Here is a tiny trained network, its code and every weight. The questions are about switching its units off for an input and a class, where a switched-off unit gives its printed mean instead of its output.

import numpy as np


def w(rows, s, z=0):
    codes = np.array(rows[::2]) - 128.0
    scale = np.full(codes.shape[1], s)
    scale[-1] = z or s
    return codes * scale


def norm(h):
    return h / np.sqrt((h * h).mean(-1, keepdims=True) + 1e-5)


def f(y):
    return y / 2 * (1 + np.tanh(0.7978845608 * (y + 0.044715 * y**3)))


def log_softmax(a):
    a = a - a.max(-1, keepdims=True)
    return a - np.log(np.exp(a).sum(-1, keepdims=True))


def net(x, mask):
    res = np.array(x, float).reshape(1, 8) / 4 @ E
    u = 0
    for l in range(3):
        y = f(norm(res) @ A[l][:, :-1].T + A[l][:, -1])
        res = res + np.where(mask[u : u + 6], y, B[l][:, -1]) @ B[l][:, :-1]
        u += 6
    return log_softmax(norm(res)[-1] @ U[:, :-1].T + U[:, -1])


A, B = {}, {}
E = w([
[69,189,108,83,99,92,112,154,90,66,61],'x0',
[9,53,167,121,116,180,143,211,222,68,148],'x1',
[64,102,60,170,3,210,182,81,81,239,77],'x2',
[130,54,119,141,182,113,106,89,153,113,18],'x3',
[130,127,119,135,130,123,128,141,125,129,131],'x4',
[141,131,179,106,167,170,204,149,74,129,94],'x5',
[117,139,151,101,121,137,121,81,141,134,125],'x6',
[123,65,124,148,106,128,140,66,63,55,173],'x7',
],0.0011)
A[0] = w([
[123,134,124,171,136,129,125,141,114,125,127,126],'0.n1',
[85,126,86,184,36,199,172,91,113,187,80,204],'0.n2',
[110,155,135,153,140,135,84,138,123,164,113,5],'0.n3',
[231,194,103,160,158,72,118,69,31,177,110,181],'0.n4',
[119,50,164,233,88,146,127,49,25,7,195,114],'0.n5',
[129,110,30,97,58,112,18,90,211,131,185,122],'0.n6',
],0.0022,0.0034)
B[0] = w([
[132,125,112,136,132,129,134,148,128,126,131,127],'0.n1',
[174,151,151,101,164,120,74,123,177,36,136,253],'0.n2',
[210,137,134,116,93,158,251,131,100,171,176,66],'0.n3',
[32,98,129,147,161,143,133,161,165,92,132,231],'0.n4',
[150,148,56,48,147,82,187,163,200,163,121,168],'0.n5',
[105,141,227,181,130,64,166,122,136,133,109,147],'0.n6',
],0.0026,0.0022)
A[1] = w([
[120,20,120,103,90,95,150,69,43,26,200,4],'1.n1',
[120,205,206,162,149,155,45,216,184,224,67,255],'1.n2',
[208,207,85,159,168,67,97,47,26,172,112,118],'1.n3',
[52,96,41,158,4,196,166,92,93,233,75,29],'1.n4',
[179,105,187,40,185,241,245,181,34,107,69,202],'1.n5',
[217,190,86,154,165,66,103,57,34,174,111,15],'1.n6',
],0.0024,0.00056)
B[1] = w([
[140,181,84,81,152,119,165,154,229,179,81,147],'1.n1',
[134,86,56,78,128,87,212,78,144,75,145,252],'1.n2',
[52,61,178,104,92,170,157,198,208,88,134,130],'1.n3',
[252,194,229,112,170,118,113,130,207,5,163,116],'1.n4',
[84,153,129,206,84,24,88,85,198,141,141,181],'1.n5',
[64,76,180,109,87,181,172,227,223,113,142,112],'1.n6',
],0.003,0.0018)
A[2] = w([
[213,48,175,174,166,163,156,101,180,216,198,148],'2.n1',
[118,137,95,144,221,69,127,191,98,93,120,251],'2.n2',
[131,224,157,97,56,135,150,181,106,149,253,152],'2.n3',
[54,129,147,74,123,146,130,38,201,76,124,225],'2.n4',
[137,101,58,173,101,69,41,151,185,97,194,140],'2.n5',
[169,145,110,172,20,215,140,94,150,110,77,107],'2.n6',
],0.0027,0.0017)
B[2] = w([
[61,211,87,70,53,103,79,159,55,65,68,158],'2.n1',
[178,132,130,139,57,189,122,88,118,150,161,229],'2.n2',
[143,10,100,152,193,130,78,76,145,136,4,151],'2.n3',
[152,128,127,144,133,138,135,168,67,204,178,254],'2.n4',
[133,172,189,155,139,146,208,117,92,153,83,199],'2.n5',
[158,125,164,118,211,64,127,148,113,104,201,126],'2.n6',
],0.0033,0.0034)
U = w([
[249,177,225,107,191,136,76,127,172,8,201,127],'0',
[123,6,87,144,185,130,44,71,160,122,14,127],'1',
[32,210,89,56,32,104,53,150,64,53,83,102],'2',
[25,59,183,143,128,206,180,255,186,149,204,77],'3',
[148,136,121,137,136,166,147,110,75,178,156,253],'4',
[150,131,116,148,121,148,151,103,67,174,148,213],'5',
[90,174,204,217,103,25,166,93,171,178,132,45],'6',
[177,142,36,32,139,92,222,122,199,162,143,40],'7',
],0.0064,0.0039)

Each question gives the input, the list of numbers given to net, and the class t.
The units are the neurons (one row each of A and B). Each row of codes is followed by its name. A weight is (code - 128) times the scale printed after its matrix; where a second scale follows, it is the last column's (A, B and U).
mask holds one flag per neuron, layer by layer. A switched-off neuron (its flag False) gives its mean, the last column of its row in B, instead of its output. The means were averaged over made-up inputs and are rounded, as every weight is.
A unit's drop is (log p(t) with every unit on - log p(t) with that unit switched off) / (log p(t) with every unit on - log p(t) with every unit switched off).
The circuit of an input: a set's keep is (log p(t) with only the set's units on - log p(t) with every unit switched off) / (log p(t) with every unit on - log p(t) with every unit switched off). Starting from the 12 units with the biggest drops (on a tie, the unit counted first), units are removed one at a time, each time the one whose removal leaves the highest keep (on an exact tie, the one counted first), for as long as the keep stays at least 0.8.
units of the circuit, in order: the units of the circuit, biggest drop first
unit that matters most: the unit with the biggest drop
top k neurons: the k neurons with the biggest drops, biggest first
top k neurons in layer l: the k neurons of layer l with the biggest drops, biggest first
input [-5,2,-1,5,0,2,-7,-8], class 7: unit that matters most -> 1.n2
input [-6,-8,4,-1,-6,-6,-5,0], class 3: units of the circuit, in order -> [1.n3 1.n6]
input [-2,8,5,-8,0,-6,-3,-4], class 1: top 4 neurons -> [2.n3 0.n4 1.n3 1.n5]
input [2,0,-6,-1,8,2,5,1], class 5: top 2 neurons -> [0.n2 2.n2]
input [-2,1,-3,-1,-5,-5,-4,-3], class 5: top 3 neurons -> [1.n5 0.n2 1.n2]
input [-7,2,2,-4,-4,7,4,5], class 2: top 2 neurons -> [2.n1 1.n2]
input [-6,-4,-3,-6,2,-1,2,-2], class 1: top 2 neurons -> [2.n3 2.n4]
input [-1,4,-5,4,7,4,2,-4], class 5: top 3 neurons in layer 2 -> [2.n2 2.n3 2.n6]
input [-4,4,-7,0,0,1,8,4], class 4: units of the circuit, in order -> [0.n2 1.n4 2.n4]
input [1,-4,5,6,3,6,-2,7], class 7: top 3 neurons -> [0.n5 1.n1 2.n3]
input [-7,-5,-5,-4,1,-1,-4,-2], class 2: top 4 neurons -> [2.n1 0.n2 2.n4 0.n4]
input [-8,8,-6,4,-7,3,2,5], class 2: top 2 neurons in layer 0 -> [0.n4 0.n2]
input [-8,3,5,7,7,-5,-2,-7], class 2: top 2 neurons -> [2.n1 2.n3]
input [-2,2,4,0,-3,5,0,-4], class 6: units of the circuit, in order -> [1.n5]
input [3,-8,5,4,8,0,-8,-6], class 3: units of the circuit, in order -> [1.n3 1.n6]
input [-6,8,7,-8,-8,-2,4,-5], class 1: top 4 neurons -> [2.n3 0.n4 1.n3 1.n6]
input [5,-5,-5,-8,4,4,-6,6], class 1: top 3 neurons -> [2.n3 1.n2 0.n2]
input [8,8,8,-3,7,7,-2,-3], class 0: units of the circuit, in order -> [1.n4 0.n4 2.n6]
input [2,6,-4,-6,-6,5,3,2], class 1: top 2 neurons -> [2.n3 0.n4]
input [0,-1,1,-5,-5,1,-2,7], class 7: units of the circuit, in order -> [1.n1]
input [4,-2,5,-7,7,1,5,-3], class 1: units of the circuit, in order -> [2.n3 0.n2]
input [6,-8,-7,5,-1,2,0,-7], class 3: top 3 neurons in layer 2 -> [2.n1 2.n3 2.n6]
